[  1 -19 -19 -23   4  15  -9 -20  53   9  -2  13  32 -38 -15 -23   6  27
 -11   1  -6  -8   5  28 -26 -13  24 -24  11  28 -30 -10  -1] -> bepi
[ 21 -17  -7  43  -1 -16  25  36 -26 -40 -16 -11  15  -3 -24  21  13 -45
 -10 -34 -15   3 -34 -29  -3  14  13  -1   9 -11  14   0  -3] -> vez
[ 28   0  16  24   1 -25  57 -18  12  39  64  25 -29   8 -41  57  -1   4
 -39 -29 -51  -8  26  30   0  -8  22 -28   6 -29 -21 -10 -14] -> somu
[  8 -21  18  15  -1 -33  30 -44  27  43  52  37 -41   9   2  46 -20 -16
  -5  -9 -18   1  21   9   9 -27   7 -10  12 -39 -25  -8 -16] -> sil
[   9   -1   -1  -16   12    4   11  -21   15    5   26    6  -15 -114
   25   12    2   10  -22   11    2  -17   21   29    0   -4    8    9
  -20    9  -11    4  -30] -> sil
[ 30 -53 -33  21  29 -10  -4   3  29  -1   3  28  37  50   0  -3  32  -9
  18 -38 -13 -11  -8 -21  54   5  12  16  36 -13 -11 -25  12] -> bepi
[ -3 -15  24   0 -14   1   7 -31  51 -20  -2  16   8 -44  -1   9 -27  20
 -12  -3  12 -11   3  32 -22  -5  26 -33  -6  -3 -16 -28   0] -> bukit
[ 22 -39  -2  29  12 -27 -13   0  33 -25  12  38   3  11  21   8  31  -3
  11 -34   7 -15  17 -13  17 -12  -2  29  -1 -13  13 -22   7] -> bukit
[ 24 -10 -21  21   9  -8 -17  -2  29   9  24  27  13  27  15  19  20  -2
   2 -27 -15  -1  -6  -7  28   2   4  14   3   9 -17 -17  -4] -> somu
[ -8  47  -7  -8  -4  31  46 -11   7 -19  -2 -52 -22 -54  29   6 -45  35
   9 -31  24 -33   5  33  37  -3 -48   0  29 -37  37  -3 -13] -> Lumas
[ 15 -36 -46  14  20 -11   5  -4  17 -11  -5  29  25  21  18  12  12 -16
  35  -8  -1 -13 -18  -5  34   1   8   8  19  18 -24  -9   6] -> sil
[ 16 -21  13  55 -14  -8  34  33 -21 -28   1 -17  -6 -23 -36  49  13 -19
  -7 -14 -17  36 -44 -21  -9  16  22 -38  13  -6   6   1 -16] -> somu
[-37  31  14  -2  -7 -17  17 -40   1 -15  -1 -39 -19 -32  42   2 -38  30
   8  -2  37 -16  -9  24  23  10 -36  -4  28 -24  -2 -21   8] -> zivog
[  0 -68  70  -7 -11  17 -33  -5  19  13  22  54  25  14  -4  -2  18 -58
  -1  34 -12  63  12 -53   4  10   4   7  -1  15  -1 -35   7] -> zivog
[ -1 -77  74   1 -16   9 -21  11  12   3   4  37   2   0  -1  16   7 -58
  -4  25   5  46  22 -53  19   4  10  21   4   5  19 -29  -7] -> zivog
[ -7 -20  20 -25 -28  10   8 -30  58   3  21   0   2 -49  -1   1   6  35
 -27  13  10  19   2  41 -18 -24  17   0   9  17  -2 -26 -20] -> leti
[ 11  -6   3  13  -3 -37  35 -36   2  29  42  28 -15  19  -7  41 -12 -30
 -15 -26 -43 -12  14   7  -8 -18  11 -12   0 -22 -30  -6  10] -> vez
[ 30 -13 -21  25   8 -27   7  -3   5 -20  17  29   4  23  25   6  16 -16
  29 -64   6 -16  -4 -12  41   3 -17  29   9 -17   4 -24  20] -> bukit
[-22 -18  19   7 -15 -11 -14 -28  27  -9  19  39   7  -3  14 -23   1  -3
   8  41  36   0 -34 -34  -8   4  45 -19  -1  -6  -6 -10   6] -> bukit
[-28 -18  12   5 -12  13 -17 -36  28  -3  12  24  16  45  24 -15  10  13
   1   9  28  26 -29 -35 -49  -4  24 -11  -5  31   3  -8  19] -> leti
[  9 -60  67 -16 -16 -12 -12  12  16  16  42  47  -8  23   4  -5  31 -50
  -3  23  -1  66  16 -45  33  -6 -13  46  22  -5  24 -19 -14] -> leti
[ 17 -77  42   7   3   4 -14   1  27  -9  13  48  -3 -11   5  13   8 -60
  10  19   2  39   1 -65   8  -2   4   8   6  44  22 -17  -2] -> sil
[ 21   0   1  22   9 -35  56 -14 -14  44  52  42 -34  53  -6  57   2 -25
   7 -25 -33  -3   9  18  38 -14  13 -17  32 -39 -14   8 -26] -> bidul
[  2 -21  -8  23  -1 -19  38 -19  20  16  30  11 -37  13 -13  64   3  17
 -13 -10 -29  -8  40  35 -25 -29  13  -9  -6 -35 -11   3 -25] -> sil
[ 26 -38   2  51   2 -21  33  32 -32 -25  -6  17   3  -5   0  37  14 -53
  29 -27  -5  18 -48 -44  25   8  14 -19  35   1  10   3  -8] -> bidul
[ 19 -73  54  -5   0  21 -10  -8  19  12  31  47  -7 -42   6  -1  15 -68
  24   8  -6  38  13 -57  16  -8  -5  17  -2   3  10 -10   6] -> Lumas
[  9 -55  13  48  -6 -24  39  21 -26 -30   2  -2 -14  -4 -22  34  17 -37
  28  -9 -10  21 -42 -33  -4   7   7 -29  27 -14   7   1  -2] -> bidul
[ 11 -15  -4   4  17 -30 -18   4   2  10  13  61  25  43   8  -2  37 -27
   8 -20  -4  -9   8 -20  27  10  20  29   3  38 -21 -18  23] -> zivog
[-21  38  17  -1 -18  15   5 -14  24 -22   3 -37 -30 -45  35  11 -35  31
  16 -31  16 -15  -2  14   5  -8 -63   0  11  -8  33 -14  -1] -> Lumas
[-26 -17  -4 -10 -10  10  -7 -39  28  -7  14   0   4  26   3 -37  -7  14
  12  53  39   4 -50 -37 -10   3  30 -29  17  18   9  -8  10] -> bidul
[ 31 -44 -31  17  20 -25   8  -2  22 -20  15  39  13  15  26   9  14 -28
  32 -36   2 -19 -10 -22  38   0   8  29  20  21 -15 -17  12] -> sil
[-14  21  33   8 -25 -29  14 -13  24 -13  14 -15 -32 -29  47  21 -23  28
  -7 -45  23   5   9  14   4 -29 -57  23  33 -24  31 -20 -11] -> leti
[  3 -31  -4  53 -22   4  24  39 -26 -28 -10  -8   2 -15 -18  40  26 -27
  31 -22 -13   9 -39 -40  -9   3  17 -12   4 -11   9   6   6] -> Lumas
[  9 -22  31  18  -6 -56  34 -25  14  28  51  40 -34   5 -11  55  -2 -36
 -26 -12 -41 -15  35  12   4 -26   6   8   6 -40 -15  -8 -13] -> vez
[ 13 -62  63  -5 -14  16 -17  13  13   8  13  25  -4   6   2  -6  11 -61
 -11 -16  14  45  13 -46  14  10 -28  46   5  11  32 -18 -11] -> leti
[-30 -13 -23   2 -13  18 -12 -30  45 -20   9   8  25   6  -3 -30   3  36
   7  37  24   7 -54 -23 -70  -7  54 -54  -3  53 -18  -1  21] -> somu
[-44 -33   1 -12  -8  24   4 -41  19   1   3  25  20  14 -15 -32   4   8
   3  45  42   2 -14 -24 -43  -4  50 -21  -4   7   3 -10  22] -> zivog
[ 13  -8   4  -6  13  -8   1 -21  15   1  28  11 -11 -93  28  16  24  -9
 -33  10 -18  -2  19  17 -20 -22  14   4 -18  16  -3  12 -27] -> vez
[ 28 -51  27  -6   1  18 -20  15  12   5  16  29  10 -18 -13  -6  23 -50
  -5  23  -7  57   8 -52   7   5   3  10  -1  40   9  -7  -3] -> somu
[ 19 -17  17   4 -21 -32  44 -31   2  40  53  24 -36   2 -16  59  -1 -17
  -1 -10 -35  20  24  23  16 -24   9  -2   8 -36 -25 -12 -15] -> bidul
[  4 -55  57   4  -3  15 -11   7  24  -8  26  34  -7 -21   9  -3  26 -48
  21  30   1  53  13 -52  -5 -12 -11  13  12  -3  23   2  -8] -> Lumas
[ -4 -40  -4 -12 -12  23   8 -35  50   0   2 -30  17 -70 -22 -12  -2  30
 -24  24   2  -7 -15  26 -23   6  31 -34  12  15 -32 -18  -4] -> bepi
[  1  18   1  10  -6 -54  32 -23  10  31  47  11 -46  17 -18  30  -7 -10
 -31 -32 -25 -36  25  27  -1 -25 -11  10   6 -39  -5   1 -11] -> vez
[  7 -43   7  61 -14  -2  29  22 -29 -14  -5 -10   9 -33 -36  35  25 -47
   9 -36 -11  16 -47 -41   0  29 -12 -13  22 -22  10  -5  -3] -> bepi
[-42 -38  23   8 -14   2 -14 -47  38  -1  14  38  15   7   7 -16  -1   5
   1  39  38  -4 -38 -38 -35  -2  60 -32   1  22 -10 -22  20] -> zivog
[  6   7  19   7 -19 -39  59 -42  -4  37  67  20 -48  -2  -6  55  -7  -4
  -2  -3 -25  11  12  26  13 -21  10 -14  17 -41 -18  -4 -19] -> bidul
[ -1 -31   5 -14   7  26  -9 -22  55  -4  -2  14  37 -39 -20 -11   9  19
 -12  10 -10  19   2  27 -25  -2  14 -24  10   4 -16 -20 -11] -> bepi
[ -4 -35  13   2   5  -3  27  -3  -1  -2  22   8 -27 -93  -4  19  13   0
  -9 -23  -4 -19   6   2 -22  -3  21 -12  -3   8   7   9 -14] -> bepi
[-18 -31   6 -19  -2   3  -2 -28  58  -6   6  14  21 -43  -5 -13   9  34
  -7  40   5  13   1  27 -30 -18  42 -29  20   5 -26  -8 -15] -> bepi
[ -8  25  28  19 -15 -34  21  -2  -5 -18   3 -17 -57 -70  42  29 -37   8
   1 -46  28 -27  15  12  14 -15 -44   3  12 -34  30   0 -14] -> bukit
[ -5 -32   9  -3   0 -10  12 -20  49 -24  -3  11  12 -40 -22  10   6   9
 -31  42  -8   4   6  21 -41 -30  48 -27   5   8  -2  -7 -14] -> vez
[  6 -27  -7  -8  -5  19  26  -9  12  -4   0  -2  11 -81  -8   6  22  17
 -21 -16   6  11   4  36 -38 -15  27  -4 -11   8  -5   0 -13] -> leti
[ 16 -31 -50  12  26 -15  -6   3  16  -6  20  29   4  35  34   1  34 -12
  37 -10  -2   0 -17 -13  23 -12   6   9  20  24 -15   8  -6] -> sil
[ 13 -27 -24  13  11 -29 -17  -3  27 -14   2  39  13  32   7  11  29 -36
  10 -35 -10  -7  22  -6  -1 -21 -18  48  -3   2   3 -12   6] -> vez
[  5   0   7  15 -12 -46  44 -34  17  24  57  30 -20  16 -21  34   8 -22
 -25   1 -33   4   9  20 -27 -29  24 -14  15 -30 -24   4 -13] -> vez
[ -6 -23   3 -23 -15  23  22 -23  61  -6  18   6   1 -62 -14  -1   1  31
   7  18  -9  -4  16  41 -42 -38  15 -27   8  15 -10  -8  -2] -> Lumas
[-20  38   5   0 -15 -17  15 -13  10 -24  -7 -57 -43 -41  32  15 -45  15
 -23 -20  20 -38   5  15   5 -12 -55  10  16  -4  39  -2 -14] -> vez
[ -1   2   4  -2   2   8   3 -24  45  -5  10  15   1 -34 -14  15 -10  32
 -20  -2   1  -4  -2  21 -12  -5  22 -23 -10  19   2 -24  -5] -> somu
[  0 -22  20  55 -31   7  30  35 -42 -19 -10  -5  11  17 -33  48  17 -31
  -3 -64 -23  29 -43 -27 -44  28  -1 -14 -13  -1   6  -7  10] -> leti
[-36  58  18 -13 -12 -19  -4 -16  12 -21  11 -29 -52 -25  36   7 -46  18
  -7 -41  17 -27   5  23  -2 -13 -80  19   1 -22  50  -9 -17] -> vez
[ 27 -21  10 -19   2  -2   8 -23  59 -19   9  19   9 -43  -4   2   1  24
 -11   0  -3  23   6  24 -17 -29  41 -24  12  35  -6 -24  -8] -> bidul
[-44 -37 -15  -1  -2   5 -15 -34  49 -16  15  12   2  29  20 -31   4  27
  18  79  31  -1 -39 -33 -52 -14  34 -42  15  41  -5  10   7] -> sil
[-13  44  26  12 -22 -11  10 -10  12 -36  -1 -40 -39 -61  38  22 -38  36
  -6 -41  24 -20  13  16  14  -7 -79   7   8 -26  55 -25  -6] -> bukit
[  4 -36   3 -17  -2   0  -9 -14  58 -21  -4  29  23 -47  -3 -17  14  14
   4  34   7  16   8  29 -27 -24  31 -29   7  26 -20 -12  -4] -> bukit
